Moves between elements:
+: JR->JF, RM->BT, HJ->RP, PZ->TP, ZG->RF, ZS->HN, MN->MQ, MG->GT, JF->CP, RQ->BH, LZ->GD, RG->FL, NB->MZ, QT->CH, MJ->BQ, TP->TZ, DS->NJ, BS->ZG, SM->JB, LF->FH, MH->RZ, PG->TB, TT->TD, ZP->GJ, ZN->GQ, FF->JC, LM->CC, ZT->JR, TZ->GH, HC->ZT, LL->DM, HN->JZ, FR->ZS, BQ->BP, JD->GM, RZ->HS, CT->SN, MQ->PM, NM->LD, CH->RG, GJ->JD, HR->GP, GH->ZR, RF->JT, TL->LM, JZ->QR, GZ->CN, HS->LF, FH->RQ, JC->NC, CG->ZL, MZ->FR, ZR->NB, FZ->GZ, ZL->SM, FS->PG, LD->PZ, PH->QF, CP->NM, BH->LZ, CC->DN, SC->MP, JB->MH, FL->PH, TD->QJ, DR->HQ, SN->MG, ZH->FZ, QD->SL, MC->ZZ, RD->HH, NF->HR, RC->MJ, DM->QB, HQ->FJ, SL->CG, CN->BG, QN->PF, RP->QC, NC->RT, QC->CL, GP->ZP, QR->NF, PC->RD, QB->BS, HH->MN, RT->JL, PM->SC, MT->ZH, JJ->FS, BP->DS, TB->RR, RR->HJ, CL->PC, GQ->CT, DN->QT, DL->LL, FT->FF, JT->QD, NJ->TL, BT->HC, GT->JJ, DP->RM, PF->DR, QF->QN, BG->ZN, JL->PQ, FJ->FT, QJ->DL, DQ->RC, ZZ->TT
~: JR->BG, RM->ZH, HJ->ZL, PZ->MG, ZG->DN, ZS->RP, MN->FH, MG->BS, JF->ZN, RQ->JC, LZ->RT, RG->GH, NB->TB, QT->TP, MJ->BT, TP->GT, DS->JR, GM->MP, BS->CC, SM->QN, LF->FT, MH->DR, PG->QD, TT->MJ, ZP->MQ, ZN->DL, FF->HR, LM->NM, ZT->CN, TZ->JJ, HC->GZ, LL->NJ, HN->QC, FR->HJ, BQ->HC, JD->SC, RZ->HQ, CT->DM, MQ->RQ, NM->CT, CH->TZ, GJ->PM, HR->HH, GH->FS, RF->QT, TL->CP, JZ->CL, GZ->TT, HS->FJ, FH->FF, JC->GP, CG->PH, MZ->RR, ZR->PG, FZ->ZZ, ZL->QF, FS->JT, LD->SN, PH->NB, CP->GQ, BH->NC, CC->LD, SC->LZ, PQ->GM, JB->PF, FL->ZR, TD->BQ, DR->HN, SN->QB, ZH->MC, QD->RG, MC->DQ, RD->HS, NF->RD, RC->RM, DM->TL, HQ->JZ, SL->FL, CN->TD, QN->FR, RP->SM, NC->ZP, QC->JB, GP->MN, QR->PC, PC->RZ, QB->LM, HH->LF, RT->GJ, PM->BH, JJ->RF, BP->ZT, TB->SL, RR->CG, CL->MH, GQ->LL, DN->PZ, DL->DS, FT->NF, JT->CH, NJ->JF, BT->FZ, GT->ZG, DP->MT, PF->ZS, QF->MZ, BG->QJ, JL->JD, FJ->QR, MP->GD, QJ->BP, GD->JL, DQ->DP, ZZ->RC
*: JR->DS, RM->RC, HJ->FR, PZ->DN, ZG->GT, ZS->PF, MN->GP, MG->PZ, JF->NJ, RQ->MQ, LZ->SC, RG->QD, NB->PH, QT->RF, MJ->TT, TP->QT, DS->DL, GM->PQ, BS->MG, SM->RP, LF->HH, MH->CL, PG->ZR, TT->GZ, ZP->NC, ZN->JF, FF->FH, LM->QB, ZT->BP, TZ->CH, HC->BQ, LL->GQ, HN->DR, FR->QN, BQ->TD, JD->JL, RZ->PC, CT->NM, MQ->ZP, NM->LM, CH->JT, GJ->RT, HR->FF, GH->RG, RF->JJ, TL->DM, JZ->HQ, GZ->HC, HS->RD, FH->MN, JC->RQ, CG->RR, MZ->QF, ZR->FL, FZ->BT, ZL->HJ, FS->GH, LD->CC, PH->CG, CP->TL, BH->PM, CC->BS, SC->JD, JB->QC, FL->SL, TD->CN, DR->MH, SN->LD, ZH->RM, QD->PG, MC->ZH, RD->NF, NF->FT, RC->ZZ, DM->CT, HQ->RZ, SL->TB, CN->ZT, QN->SM, RP->ZS, NC->BH, QC->HN, GP->JC, QR->FJ, PC->QR, QB->SN, HH->HR, RT->LZ, PM->GJ, MT->DP, JJ->TZ, BP->QJ, TB->NB, RR->MZ, CL->JZ, GQ->CP, DN->ZG, DL->ZN, FT->LF, JT->FS, NJ->LL, BT->MJ, GT->TP, DP->DQ, PF->JB, QF->ZL, BG->JR, JL->GD, FJ->HS, MP->GM, QJ->BG, GD->MP, DQ->MC, ZZ->FZ
!: JR->ZN, RM->FZ, HJ->SM, PZ->GT, ZG->QT, ZS->QC, MN->RQ, MG->ZG, JF->GQ, RQ->NC, LZ->JL, RG->ZR, NB->RR, QT->TZ, MJ->HC, TP->JJ, DS->JF, BS->DN, SM->PF, LF->FF, MH->HQ, PG->SL, TT->BQ, ZP->PM, ZN->LL, FF->GP, LM->LD, ZT->BG, TZ->FS, HC->CN, LL->TL, HN->CL, FR->RP, BQ->ZT, JD->MP, RZ->FJ, CT->QB, MQ->BH, NM->SN, CH->GH, GJ->SC, HR->MN, GH->PG, RF->CH, TL->NM, JZ->PC, GZ->TD, HS->FT, FH->JC, JC->ZP, CG->QF, MZ->HJ, ZR->TB, FZ->TT, ZL->QN, FS->QD, LD->MG, PH->MZ, CP->CT, BH->RT, CC->PZ, SC->GD, JB->DR, FL->NB, TD->BP, DR->JZ, SN->BS, ZH->ZZ, QD->FL, MC->RC, RD->LF, NF->HH, RC->BT, DM->LM, HQ->QR, SL->PH, CN->QJ, QN->ZS, RP->JB, NC->GJ, QC->MH, GP->MQ, QR->RD, PC->HS, QB->CC, HH->FH, RT->JD, PM->LZ, MT->MC, JJ->JT, BP->JR, TB->CG, RR->ZL, CL->RZ, GQ->DM, DN->TP, DL->NJ, FT->HR, JT->RG, NJ->CP, BT->GZ, GT->RF, DP->ZH, PF->HN, QF->FR, BG->DL, JL->GM, FJ->NF, QJ->DS, GD->PQ, DQ->RM, ZZ->MJ
^: JR->GQ, RM->GZ, HJ->JB, PZ->JJ, ZG->CH, ZS->CL, MN->BH, MG->RF, JF->CT, RQ->RT, LZ->PQ, RG->NB, NB->HJ, QT->GH, MJ->ZT, TP->FS, DS->CP, BS->QT, SM->DR, LF->JC, MH->FJ, PG->CG, TT->BP, ZP->SC, ZN->DM, FF->ZP, LM->PZ, ZT->ZN, TZ->PG, HC->BG, LL->LM, HN->PC, FR->QC, BQ->JR, RZ->FT, CT->BS, MQ->LZ, NM->MG, CH->ZR, GJ->MP, HR->MQ, GH->TB, RF->RG, TL->LD, JZ->RD, GZ->QJ, HS->FF, FH->NC, JC->GJ, CG->QN, MZ->RP, ZR->RR, FZ->TD, ZL->PF, FS->SL, LD->GT, PH->FR, CP->SN, BH->JL, CC->TP, JB->HQ, FL->MZ, TD->DS, DR->QR, SN->ZG, ZH->TT, QD->PH, MC->MJ, RD->FH, NF->MN, RC->HC, DM->CC, HQ->NF, SL->QF, CN->DL, QN->HN, RP->MH, NC->JD, QC->RZ, GP->PM, QR->HH, PC->LF, QB->DN, HH->RQ, RT->GM, PM->GD, MT->ZZ, JJ->QD, BP->JF, TB->ZL, RR->SM, CL->HS, GQ->QB, DN->TZ, DL->TL, FT->GP, JT->FL, NJ->NM, BT->CN, GT->JT, DP->FZ, PF->JZ, QF->ZS, BG->LL, FJ->HR, QJ->NJ, DQ->BT, ZZ->BQ
§: JR->ZT, RM->DP, HJ->RR, PZ->LD, ZG->BS, ZS->FR, MN->HH, MG->SN, JF->JR, RQ->FH, LZ->BH, RG->CH, NB->ZR, QT->DN, MJ->RC, TP->PZ, DS->BP, GM->JD, BS->QB, SM->ZL, LF->HS, MH->JB, PG->FS, TT->ZZ, ZP->GP, ZN->BG, FF->FT, LM->TL, ZT->HC, TZ->TP, HC->BT, LL->DL, HN->ZS, FR->MZ, BQ->MJ, JD->GJ, RZ->MH, CT->GQ, MQ->MN, NM->CP, CH->QT, GJ->ZP, HR->NF, GH->TZ, RF->ZG, TL->NJ, JZ->HN, GZ->FZ, HS->RZ, FH->LF, JC->FF, CG->SL, MZ->NB, ZR->GH, FZ->ZH, ZL->CG, FS->JJ, LD->NM, PH->FL, CP->JF, BH->RQ, CC->LM, SC->PM, PQ->JL, JB->SM, FL->RG, TD->TT, DR->PF, SN->CT, ZH->MT, QD->JT, RD->PC, NF->QR, RC->DQ, DM->LL, HQ->DR, SL->QD, CN->GZ, QN->QF, RP->HJ, NC->JC, QC->RP, GP->HR, QR->JZ, PC->CL, QB->DM, HH->RD, RT->NC, PM->MQ, JJ->GT, BP->BQ, TB->PG, RR->TB, CL->QC, GQ->ZN, DN->CC, DL->QJ, FT->FJ, JT->RF, NJ->DS, BT->RM, GT->MG, PF->QN, QF->PH, BG->CN, JL->RT, FJ->HQ, MP->SC, QJ->TD, GD->LZ, ZZ->MC

The rows follow the links: the fewer symbols apart two elements are, the more alike their rows tend to be.

Element, then a row for it; each showing differs a little:
CG	[-34  -1   2   6  10  24 -12  27  -4   8  35  20  12  -5   4  -3  -4  16 -21  -3  35  17  -6  17  39   6   5  -6 -24  11  10  -4 -28   9  -8   8  -9 -12 -10   3 -14   0  -2   2 -27 -11  32   4  -7  -3 -10  39  13 -13   4  -2  -4   2  -6   4 -22  17  12 -12]
NB	[-36  -1  -2   6   8  23 -15  24  -3   9  35  18  17  -8   4  -5  -8  14 -19  -2  29  13  -8  15  37   6   4  -4 -25  10  10  -2 -24   9 -11   5  -8 -14 -10   3 -15  -1   2   0 -33  -7  30   5  -7  -4  -9  43  16 -12  10  -3  -2   0 -11   3 -20  18  14 -12]
LL	[ -5  -2 -25  -1 -13 -16 -12 -26  10  -3 -13 -21  18 -12   1 -11 -22 -17  18   7 -49 -32  -6 -16 -23   7  -3  16   3 -13  -1  13  28   0 -12 -16  11  -4   3   3   5  -4  23  -7 -22  27 -23  -1   3   0  11  14  14  11  28  -1   6 -16 -32  -8  14   6   5   0]
PM	[ 14   1  27  -1  11  12  16  22 -10   2   5  18 -23  15  -3  13  25  15 -15  -7  44  30   8  14  16  -9   2 -17   2  11  -2 -12 -24  -1  15  16 -10   7  -1  -5  -2   4 -25   7  32 -26  17  -1  -1   1  -9 -23 -19  -9 -31   3  -6  17  35   8  -9 -11  -8   3]
ZL	[-26   0  10   5  11  24  -7  29  -6   7  34  23   6   0   2   2   3  18 -24  -4  44  24  -3  18  38   2   5 -10 -22  14   9  -7 -31   7  -3  12 -11  -9  -9   0 -14   1  -8   4 -16 -17  33   4  -7  -3 -12  29   7 -15  -5  -1  -5   6   4   6 -22  12   8 -11]
HR	[  5   1  26   1  12  16  12  26 -10   2  12  21 -18  13  -1  12  21  17 -18  -7  48  31   6  17  23  -7   3 -17  -3  13   1 -12 -28   1  12  16 -11   4  -4  -4  -5   3 -23   7  23 -27  23   1  -3   0 -11 -13 -15 -11 -28   3  -7  16  32   8 -14  -6  -5   1]
ZG	[-24  -1 -28   2  -8  -4 -20 -14   9   2   6 -12  27 -17   3 -14 -26 -11   9   5 -33 -25  -9  -9  -4  11   0  14 -10  -7   6  11  16   5 -18 -13   6 -11  -2   5  -3  -4  25  -7 -40  24  -8   2  -1  -1   5  35  23   5  32  -4   6 -17 -38  -7   3  16  11  -7]
HH	[  5   1  26   1  12  16  12  26 -10   2  12  21 -18  12  -2  11  21  17 -20  -6  48  32   5  17  23  -7   4 -16  -3  13   1 -12 -29   1  12  16 -12   4  -3  -4  -5   4 -24   7  22 -27  23   0  -3   0 -11 -13 -15 -11 -28   2  -6  17  32   9 -14  -6  -4   0]
MP	[ 19   2  28  -1  10   9  18  19  -9   0   1  15 -25  16  -3  13  26  13 -12  -7  39  28   9  11  12 -10   2 -16   5  10  -3 -12 -20  -2  16  15  -9   9   0  -5   1   4 -26   7  35 -26  13  -2  -1   1  -8 -29 -20  -8 -32   3  -6  17  37   8  -7 -14 -10   4]
BS	[-18  -2 -28   1  -9  -9 -18 -19  10   0   0 -15  25 -16   3 -14 -26 -13  12   6 -40 -28  -9 -11 -10  10  -1  16  -6 -10   4  12  21   2 -16 -15   8 -10   0   5  -1  -4  26  -7 -36  26 -13   1   1  -1   8  29  21   7  32  -3   6 -17 -36  -7   7  13  10  -5]
MZ	[-31  -1   6   6  11  25  -9  29  -6   9  34  22   9  -3   4  -1   0  17 -23  -4  40  21  -5  17  40   4   6  -8 -23  13   9  -6 -29   8  -5  10 -10 -11 -10   2 -14   0  -6   2 -22 -14  33   4  -8  -3 -11  34  10 -14   0  -2  -4   4   0   5 -22  14  10 -11]
NM	[-11  -1 -27   0 -12 -13 -15 -23  10  -1  -7 -18  22 -14   2 -12 -23 -16  16   7 -45 -31  -7 -14 -18   9  -3  17  -1 -12   1  13  25   1 -13 -15  11  -6   2   4   2  -4  26  -7 -29  27 -19   0   2   0   9  21  17  10  30  -2   7 -17 -34  -8  12  10   7  -2]
MJ	[  8   0 -21  -2 -13 -22  -5 -30   9  -5 -22 -23   9  -8   1  -8 -16 -19  23   6 -51 -30  -2 -19 -32   4  -5  16  12 -14  -3  12  32  -3  -6 -16  13   2   6   2   9  -3  20  -6  -8  25 -30  -2   5   2  12  -4   6  14  19  -1   6 -13 -23  -9  19  -1   0   4]
PC	[ -2   1  23   2  13  20   8  28 -10   4  18  23 -13  10   0  10  19  19 -21  -7  50  31   4  18  29  -6   4 -17  -8  14   2 -12 -31   2   9  17 -12   1  -6  -2  -7   3 -21   7  14 -27  27   2  -5   0 -12  -3 -10 -13 -23   1  -6  15  27   9 -17  -2  -2  -2]
QB	[-14  -2 -27   0 -11 -11 -16 -22  11  -1  -5 -18  23 -15   2 -13 -24 -15  15   6 -44 -30  -7 -13 -16   9  -2  16  -2 -11   2  12  24   1 -16 -16  10  -7   1   4   1  -4  25  -7 -32  27 -18   1   1   0   9  23  19   9  31  -3   7 -17 -35  -8  10  10   8  -3]
BT	[  9  -1 -20  -3 -14 -22  -4 -30   9  -6 -23 -24   8  -7   0  -8 -15 -20  23   7 -51 -30  -3 -20 -33   3  -4  16  12 -15  -4  11  33  -4  -6 -16  13   2   7   2   9  -3  19  -6  -7  25 -30  -2   6   1  12  -5   6  14  20  -1   6 -13 -22  -9  19  -3   0   4]
HN	[-11   0  20   3  14  22   3  31  -9   6  24  24  -8   7   1   7  15  20 -23  -7  51  31   1  19  34  -3   4 -15 -13  14   5 -11 -32   4   5  15 -12  -2  -7  -1 -10   2 -17   6   5 -24  31   3  -6  -2 -12   7  -5 -14 -18   1  -6  13  20   8 -19   3   2  -5]
GH	[-38  -2 -19   4   0  11 -22   5   4   7  25   3  28 -16   5 -13 -22   1  -6   3  -4  -9 -11   4  20  12   3   7 -22   1  10   6  -4   8 -18  -5   0 -16  -8   6 -12  -3  18  -4 -46  11  13   5  -4  -3  -2  49  25  -4  27  -4   1 -11 -31  -3 -10  22  15 -12]
LD	[-16  -1 -28   1 -10 -11 -17 -21  10   0  -2 -16  24 -15   3 -14 -25 -15  13   6 -42 -29  -8 -13 -14   9  -2  16  -4 -11   2  12  22   2 -16 -15   9  -9   1   4   0  -4  25  -8 -33  26 -16   1   1  -1   8  26  20   8  32  -3   6 -17 -36  -9   8  12   9  -4]

Each walk starts at a row. The symbols on each line, taken left to right, move it on to the next element.
Answer with the element's row; about right is enough.
---
[-17  -1 -27   0 -10  -9 -17 -19  10   0  -2 -16  24 -15   3 -14 -25 -13  13   6 -41 -29  -8 -12 -12  10  -2  16  -5 -10   3  12  22   3 -16 -14   9  -9   0   5   0  -4  26  -7 -34  26 -15   1   2  -1   8  28  20   8  32  -3   6 -18 -36  -8   8  13   9  -5]
+ + ~ * § +	[-29  -2 -26   2  -7  -1 -21 -10   8   3  11  -8  29 -17   4 -14 -26  -8   5   5 -27 -22 -11  -6   2  12   0  13 -13  -5   6  10  11   5 -18 -12   6 -13  -4   5  -5  -4  25  -6 -44  22  -3   2  -2  -2   4  40  25   3  33  -4   5 -16 -38  -7   0  18  13  -9]
~ ^ + ~ ~ ~ §	[-33  -2 -23   4  -5   4 -22  -4   7   4  17  -4  30 -17   5 -14 -25  -5   1   4 -19 -17 -11  -3   9  12   1  11 -18  -3   8   9   5   7 -19 -10   3 -15  -6   5  -8  -4  22  -6 -46  18   4   3  -3  -3   2  46  25   1  31  -4   4 -15 -36  -5  -4  20  14 -10]
---
[-21  -2 -27   2  -9  -7 -19 -17   9   1   2 -14  27 -17   3 -13 -26 -13  11   7 -37 -27  -9 -11  -8  10  -1  15  -8  -9   5  12  19   3 -17 -14   8 -10  -1   5  -2  -3  25  -7 -38  25 -10   1   0  -2   7  32  22   6  33  -2   6 -17 -37  -7   6  15  10  -6]
! § * ~ § + ^	[-30  -2 -25   3  -6   1 -22  -8   7   3  13  -7  29 -18   5 -14 -25  -7   4   5 -24 -20 -10  -4   4  12   0  13 -15  -5   7  10  10   6 -18 -11   5 -14  -4   6  -6  -4  24  -7 -45  20  -1   4  -2  -3   3  41  25   2  33  -3   4 -15 -37  -6  -1  19  13  -9]
+ * ~ ~ ^ + ~	[-37  -1  -5   6   7  22 -16  22  -1   9  35  16  19  -9   5  -6 -10  13 -18  -2  26  10  -8  14  36   8   5  -2 -26   8  10  -2 -22   9 -12   4  -7 -15 -10   3 -15  -2   5  -1 -35  -5  28   5  -7  -4  -9  44  17 -12  12  -3  -2  -2 -14   3 -19  20  14 -13]
---
[-36  -2 -22   5  -2   7 -22   1   5   5  21  -1  29 -16   5 -13 -24  -1  -3   3 -12 -13 -11   0  15  11   2   9 -20  -1   9   8   0   8 -18  -8   2 -15  -6   5 -10  -3  21  -5 -46  15   8   4  -4  -3   0  48  26  -1  30  -4   3 -13 -35  -4  -7  22  15 -11]
^ * + ^ ^ !	[ -7   1  22   2  13  21   6  30  -9   5  22  24 -10   8   0   8  16  19 -22  -7  51  31   2  18  32  -4   4 -15 -11  14   3 -11 -32   3   7  16 -12  -1  -6  -2  -9   3 -20   6   9 -26  29   2  -5  -2 -12   3  -8 -13 -21   1  -7  14  24   8 -18   1   0  -4]
~ ~ + ^ + * § *	[  4   1  25   1  12  17  12  26 -10   3  14  21 -17  12  -2  11  21  18 -19  -6  49  31   5  16  24  -7   3 -17  -4  14   1 -13 -28   1  11  16 -12   3  -4  -4  -5   4 -23   7  21 -27  24   0  -4  -1 -11 -11 -14 -11 -27   3  -7  16  31   8 -14  -6  -4   0]
---
[-39  -2 -17   5   1  13 -22   8   3   6  27   5  28 -15   5 -11 -21   2  -8   2   1  -6 -11   5  23  12   3   5 -23   2  10   5  -7   9 -17  -4  -1 -16  -7   5 -12  -3  16  -4 -46   9  16   4  -5  -4  -3  50  25  -6  25  -4   1 -10 -30  -2 -12  22  15 -13]
^ ! + ^ ^ ~ * § ^	[ -2   2  24   2  13  19   9  29 -10   4  17  23 -14  11  -1  10  19  19 -21  -7  50  32   4  18  28  -6   4 -17  -7  14   2 -12 -31   2   9  16 -12   1  -5  -3  -7   3 -22   6  16 -26  27   2  -4  -1 -12  -4 -11 -12 -24   2  -7  15  27   9 -17  -2  -3  -3]
! ! * * + *	[  9   1  27   0  11  14  13  24 -10   2   9  19 -20  14  -3  12  23  17 -17  -8  47  31   7  16  18  -8   2 -16  -1  12  -1 -12 -27   0  13  16 -11   5  -3  -4  -3   4 -25   8  28 -27  20   0  -3   1 -10 -18 -17 -10 -30   3  -7  17  33   8 -11  -9  -6   2]
---
[-25   0  10   5  12  25  -5  30  -7   7  32  24   4   0   2   2   4  19 -24  -5  45  25  -2  19  39   2   5 -11 -20  14   8  -8 -31   8  -2  12 -12  -8 -10   0 -13   1  -9   3 -13 -19  34   4  -7  -3 -12  27   5 -14  -7   0  -5   7   7   6 -21  11   7  -9]
! + ! ~ * § + *	[ -8   1  22   3  13  22   5  30  -9   4  23  23 -10   8   0   8  16  20 -23  -7  51  31   2  19  32  -3   5 -16 -11  15   3 -11 -32   3   7  16 -13  -1  -6  -2  -9   3 -19   6   7 -25  31   2  -5  -1 -12   4  -7 -14 -20   1  -6  13  22   8 -19   1   0  -4]
~ ! * * ~	[ -5   1  22   2  13  20   7  29 -10   5  20  23 -13  10   0   9  17  19 -22  -7  51  31   3  19  30  -5   4 -16  -9  14   2 -12 -32   3   8  16 -12   0  -6  -2  -8   2 -21   7  12 -26  28   1  -5  -1 -11  -1  -9 -13 -22   1  -7  15  25   8 -18   0  -1  -3]
---
[  1   1  24   1  13  18  10  28  -9   3  15  22 -16  11  -1  10  20  18 -20  -7  50  31   5  17  26  -6   4 -16  -6  14   1 -12 -30   1  11  16 -11   2  -5  -3  -6   4 -23   7  19 -27  26   1  -4  -1 -12  -8 -13 -13 -26   1  -6  16  29   8 -15  -4  -3  -1]
§ + + ! ~ ~ + ! ~	[ 11   1  26   0  12  13  15  24 -10   1   8  19 -21  14  -2  12  24  16 -17  -6  45  30   8  15  19  -9   2 -17   0  12  -2 -13 -26   0  14  16 -11   6  -3  -4  -2   4 -25   7  28 -27  20   0  -3   0  -9 -19 -17 -10 -30   3  -7  16  34   8 -11  -9  -6   2]
! § * ~ + ~ § § + ~	[  8   2  27   0  12  15  13  25 -10   2  10  20 -20  14  -2  12  22  17 -18  -7  47  31   6  15  21  -7   3 -16  -1  12   0 -13 -27   0  13  16 -12   5  -3  -4  -4   4 -24   7  26 -27  22   0  -3   0 -10 -17 -16 -10 -29   2  -7  17  33   8 -13  -8  -6   1]
---
[-40  -2 -13   5   3  16 -21  13   2   7  31   9  26 -14   5 -10 -18   6 -12   1   9  -1 -10   8  28  11   4   4 -24   4  10   3 -13   9 -16  -1  -3 -16  -9   5 -13  -2  12  -2 -43   4  21   5  -6  -4  -5  50  23  -8  21  -3   0  -7 -26  -1 -15  22  15 -13]
+ ! § * ~ §	[-39  -1 -15   5   2  15 -21  11   3   7  29   7  26 -14   5 -11 -19   4 -10   1   4  -3 -10   6  26  11   3   4 -24   3  10   4 -10   9 -17  -3  -3 -16  -8   5 -13  -3  15  -3 -45   7  18   5  -5  -4  -3  50  24  -7  23  -4   1  -9 -28  -2 -13  23  15 -13]
^ * ! ~ ^ § ! ~	[-22   0  13   5  13  25  -3  31  -7   8  30  24   1   2   2   4   7  19 -24  -5  48  27  -2  19  39   0   5 -12 -19  14   7  -9 -32   7   0  14 -12  -7  -8   0 -13   1 -12   5  -9 -21  33   4  -6  -3 -12  21   2 -14  -9  -1  -6  10  10   7 -21   9   6  -9]
---
[-23   0  12   5  13  25  -4  31  -7   7  32  23   2   1   2   3   6  19 -24  -6  46  26  -2  19  39   1   4 -12 -20  14   7  -8 -32   7  -1  13 -12  -8  -9   0 -13   1 -11   4 -12 -19  34   4  -8  -3 -12  24   4 -14  -8  -1  -5   8   8   6 -22  10   7  -9]
§ + + * * ~ § + § *	[-19   0  15   5  13  25  -2  32  -7   7  30  24  -1   3   2   4   9  19 -24  -5  48  27  -1  20  38   0   5 -13 -18  14   7  -9 -32   6   1  13 -12  -7  -9   0 -12   1 -13   4  -7 -21  33   3  -7  -2 -13  19   1 -15 -11  -1  -6  10  13   7 -21   9   5  -8]
~ ! + ~ § * ! §	[-18   0  16   4  13  24  -1  32  -8   7  28  24  -2   4   1   4   9  19 -24  -6  50  27   0  20  37  -1   5 -13 -17  14   6 -10 -33   6   2  14 -12  -6  -9   0 -12   2 -14   5  -4 -22  32   3  -7  -3 -13  17   0 -15 -13  -1  -6  10  14   7 -21   8   4  -8]
---
[-17   0  16   4  14  24   0  31  -8   6  27  24  -3   5   2   6  11  20 -24  -6  50  29   0  19  37  -1   5 -13 -16  15   5 -10 -33   5   3  14 -13  -5  -8  -1 -11   2 -15   5  -2 -22  33   3  -6  -3 -13  15  -1 -15 -14   0  -6  11  15   7 -20   6   4  -7]
^ ~ ^ + ! *	[  6   2  26   1  12  16  12  25 -10   3  12  21 -19  13  -1  12  22  17 -18  -7  48  31   7  16  22  -7   3 -17  -2  13  -1 -12 -27   0  12  16 -11   5  -3  -4  -4   3 -25   7  24 -27  23   0  -4   0 -11 -15 -15 -11 -28   2  -6  16  32   8 -13  -7  -5   1]
§ § ~ ^ ~ ~	[  3   1  25   2  12  17  10  27 -10   3  14  21 -17  12  -2  12  20  18 -19  -7  49  31   5  16  25  -7   3 -16  -4  14   1 -12 -29   1  11  16 -11   3  -4  -4  -6   4 -24   7  20 -28  24   1  -4   0 -11 -10 -14 -12 -27   2  -7  16  30   8 -14  -5  -4   0]
